Here is a tiny trained network, its code and every weight. The questions are about switching its units off for an input and a target symbol, where a switched-off unit gives its printed mean instead of its output.

import numpy as np


def w(rows, s, z=0):
    codes = np.array(rows[::2]) - 128.0
    scale = np.full(codes.shape[1], s)
    scale[-1] = z or s
    return codes * scale


def f(y):
    return y / 2 * (1 + np.tanh(0.7978845608 * (y + 0.044715 * y**3)))


def softmax(a):
    e = np.exp(a - a.max(-1, keepdims=True))
    return e / e.sum(-1, keepdims=True)


def log_softmax(a):
    a = a - a.max(-1, keepdims=True)
    return a - np.log(np.exp(a).sum(-1, keepdims=True))


def net(x, mask):
    ids = ['βγζηθλμπτφψω'.index(c) for c in x.split()]
    T = len(ids)
    res = E[ids] + P[:T]
    q, k, v = (res @ M[0].T for M in (Q, K, V))
    z = softmax(np.where(np.tri(T) > 0, q @ k.T / 2**0.5, -1e9)) @ v
    res = res + np.where(mask[0], z, O[0][:, -1]) @ O[0][:, :-1]
    y = f(res @ A[0][:, :-1].T + A[0][:, -1])
    res = res + np.where(mask[1:9], y, B[0][:, -1]) @ B[0][:, :-1]
    return log_softmax(res[-1] @ U[:, :-1].T + U[:, -1])


Q, K, V, O, A, B = {}, {}, {}, {}, {}, {}
E = w([
[153,183,135,132,146,132,127,102],'β',
[98,135,177,75,142,84,148,171],'γ',
[153,110,89,217,46,128,149,194],'ζ',
[83,99,101,104,61,57,104,117],'η',
[137,86,113,132,152,111,74,254],'θ',
[131,81,90,208,123,114,148,190],'λ',
[113,90,103,148,174,129,90,205],'μ',
[176,148,140,128,68,102,110,96],'π',
[180,134,127,163,133,141,80,98],'τ',
[81,75,89,106,151,68,70,157],'φ',
[123,178,158,88,87,133,106,94],'ψ',
[57,90,88,96,124,61,89,148],'ω',
],0.027)
P = w([
[228,117,54,78,133,250,131,210],'0',
[216,77,76,93,136,213,125,198],'1',
[229,74,85,108,112,153,142,200],'2',
[203,87,92,127,111,129,167,178],'3',
[185,89,111,129,136,116,143,184],'4',
[138,106,108,163,159,144,119,172],'5',
[130,122,124,164,141,106,137,169],'6',
[103,124,137,177,175,115,103,169],'7',
[131,149,139,188,118,76,98,178],'8',
[102,173,141,215,99,57,135,150],'9',
[65,162,160,237,167,81,97,145],'10',
[105,166,153,252,189,16,102,160],'11',
],0.011)
Q[0] = w([
[132,141,121,87,125,126,108,55],'head 1',
[156,220,200,70,160,241,185,6],'head 1',
],0.014)
K[0] = w([
[191,64,137,116,108,255,239,158],'head 1',
[173,65,7,7,133,200,173,125],'head 1',
],0.0067)
V[0] = w([
[205,96,240,211,119,180,119,148],'head 1',
[172,129,46,255,192,124,150,229],'head 1',
],0.0093)
O[0] = w([
[3,115,173,153,84,208,131,57,160],'head 1',
[124,234,13,170,44,148,107,119,255],'head 1',
],0.012)
A[0] = w([
[165,248,139,92,126,170,129,106,176],'neuron 1',
[146,125,97,135,122,101,66,190,105],'neuron 2',
[130,195,177,78,103,156,106,25,191],'neuron 3',
[134,44,130,163,141,104,155,174,54],'neuron 4',
[43,31,109,124,101,141,116,173,38],'neuron 5',
[69,125,135,171,137,95,137,174,172],'neuron 6',
[164,187,85,85,148,111,166,165,1],'neuron 7',
[178,131,141,185,104,146,144,141,171],'neuron 8',
],0.012,0.0047)
B[0] = w([
[167,55,115,74,171,182,69,127,252],'neuron 1',
[146,112,107,186,188,123,225,22,227],'neuron 2',
[135,133,207,147,184,23,132,55,217],'neuron 3',
[117,113,139,2,154,78,81,227,162],'neuron 4',
[9,124,218,195,65,162,170,130,163],'neuron 5',
[145,59,122,8,49,153,141,112,178],'neuron 6',
[144,188,196,149,86,105,20,198,181],'neuron 7',
[120,100,195,88,230,66,152,148,203],'neuron 8',
],0.0081,0.019)
U = w([
[107,177,135,193,151,112,185,80,183],'β',
[113,180,157,78,130,155,61,190,107],'γ',
[240,82,136,95,184,163,114,67,105],'ζ',
[134,162,141,181,173,80,104,122,98],'η',
[154,138,69,124,138,140,112,127,117],'θ',
[144,86,87,108,179,159,162,104,58],'λ',
[91,255,165,202,64,168,97,142,82],'μ',
[152,197,63,110,92,141,117,122,85],'π',
[133,219,91,103,93,172,128,99,139],'τ',
[162,128,68,133,121,136,105,129,83],'φ',
[192,159,135,159,163,132,137,80,255],'ψ',
[111,119,163,175,92,160,64,165,143],'ω',
],0.0094,0.005)

Each question gives the input, a string of symbols that net reads in full, and the target symbol t.
The units are the heads (2 rows each of Q, K, V and O) and the neurons (one row each of A and B). Each row of codes is followed by its name. A weight is (code - 128) times the scale printed after its matrix; where a second scale follows, it is the last column's (O, A, B and U).
mask holds one flag per unit, heads first, then neurons. A switched-off unit (its flag False) gives its mean, the last column of its rows in O or B, instead of its output. The means were averaged over made-up inputs and are rounded, as every weight is.
A unit's drop is (log p(t) with every unit on - log p(t) with that unit switched off) / (log p(t) with every unit on - log p(t) with every unit switched off).
The circuit of an input: a set's keep is (log p(t) with only the set's units on - log p(t) with every unit switched off) / (log p(t) with every unit on - log p(t) with every unit switched off). Starting from all 9 units, units are removed one at a time, each time the one whose removal leaves the highest keep (on an exact tie, the one counted first), for as long as the keep stays at least 0.8.
circuit, biggest first: the units of the circuit, biggest drop first
most important unit: the unit with the biggest drop
k most important neurons: the k neurons with the biggest drops, biggest first
input ψ τ τ η φ γ γ π π η θ, target ζ: 2 most important neurons -> (neuron 2; neuron 6)
input τ τ θ β ψ γ τ θ π β θ, target β: most important unit -> neuron 2
input λ μ π η, target ω: circuit, biggest first -> (head 1; neuron 5; neuron 2)
input η τ π π γ ω, target λ: circuit, biggest first -> (head 1; neuron 7; neuron 3)
input γ η ω ψ γ μ, target λ: 2 most important neurons -> (neuron 2; neuron 7)
input φ μ η τ λ ω μ β, target ζ: 2 most important neurons -> (neuron 1; neuron 2)
input π μ θ γ ω θ θ τ τ φ μ, target ψ: circuit, biggest first -> (neuron 2; head 1)
input π φ π ω π τ φ γ η λ, target ζ: 2 most important neurons -> (neuron 2; neuron 6)
input τ φ π ω ψ β λ β η ψ λ, target γ: circuit, biggest first -> (head 1; neuron 4)
input β θ ζ π ω λ, target η: circuit, biggest first -> (head 1; neuron 7)
input γ λ τ τ τ ω π π φ τ θ, target μ: circuit, biggest first -> (head 1; neuron 1)
input β θ ψ τ γ ω β μ ζ π β ζ, target β: 4 most important neurons -> (neuron 1; neuron 8; neuron 7; neuron 4)
input λ τ ψ ψ ω, target γ: circuit, biggest first -> (head 1; neuron 4; neuron 5)
input λ λ τ γ λ φ η γ τ η, target μ: most important unit -> neuron 1
input θ ψ γ π η τ π τ μ, target μ: 2 most important neurons -> (neuron 5; neuron 1)
input π π λ, target ω: circuit, biggest first -> (head 1; neuron 5)
input ψ ζ ψ θ, target γ: circuit, biggest first -> (head 1; neuron 4)
input π ω ψ π ζ τ ζ ω, target τ: circuit, biggest first -> (head 1; neuron 6)
input β θ β τ λ τ η τ ψ, target ζ: 4 most important neurons -> (neuron 1; neuron 3; neuron 5; neuron 7)
input ψ τ φ θ π β β η, target β: circuit, biggest first -> (neuron 1)
input θ λ θ, target π: 2 most important neurons -> (neuron 3; neuron 7)
input τ λ ψ φ π β θ λ θ ζ π φ, target ω: 2 most important neurons -> (neuron 5; neuron 6)
input ω β λ τ ω φ ω λ ω π, target ζ: 2 most important neurons -> (neuron 1; neuron 5)
input τ θ β τ θ π ζ ψ θ ζ β μ, target β: 2 most important neurons -> (neuron 1; neuron 2)
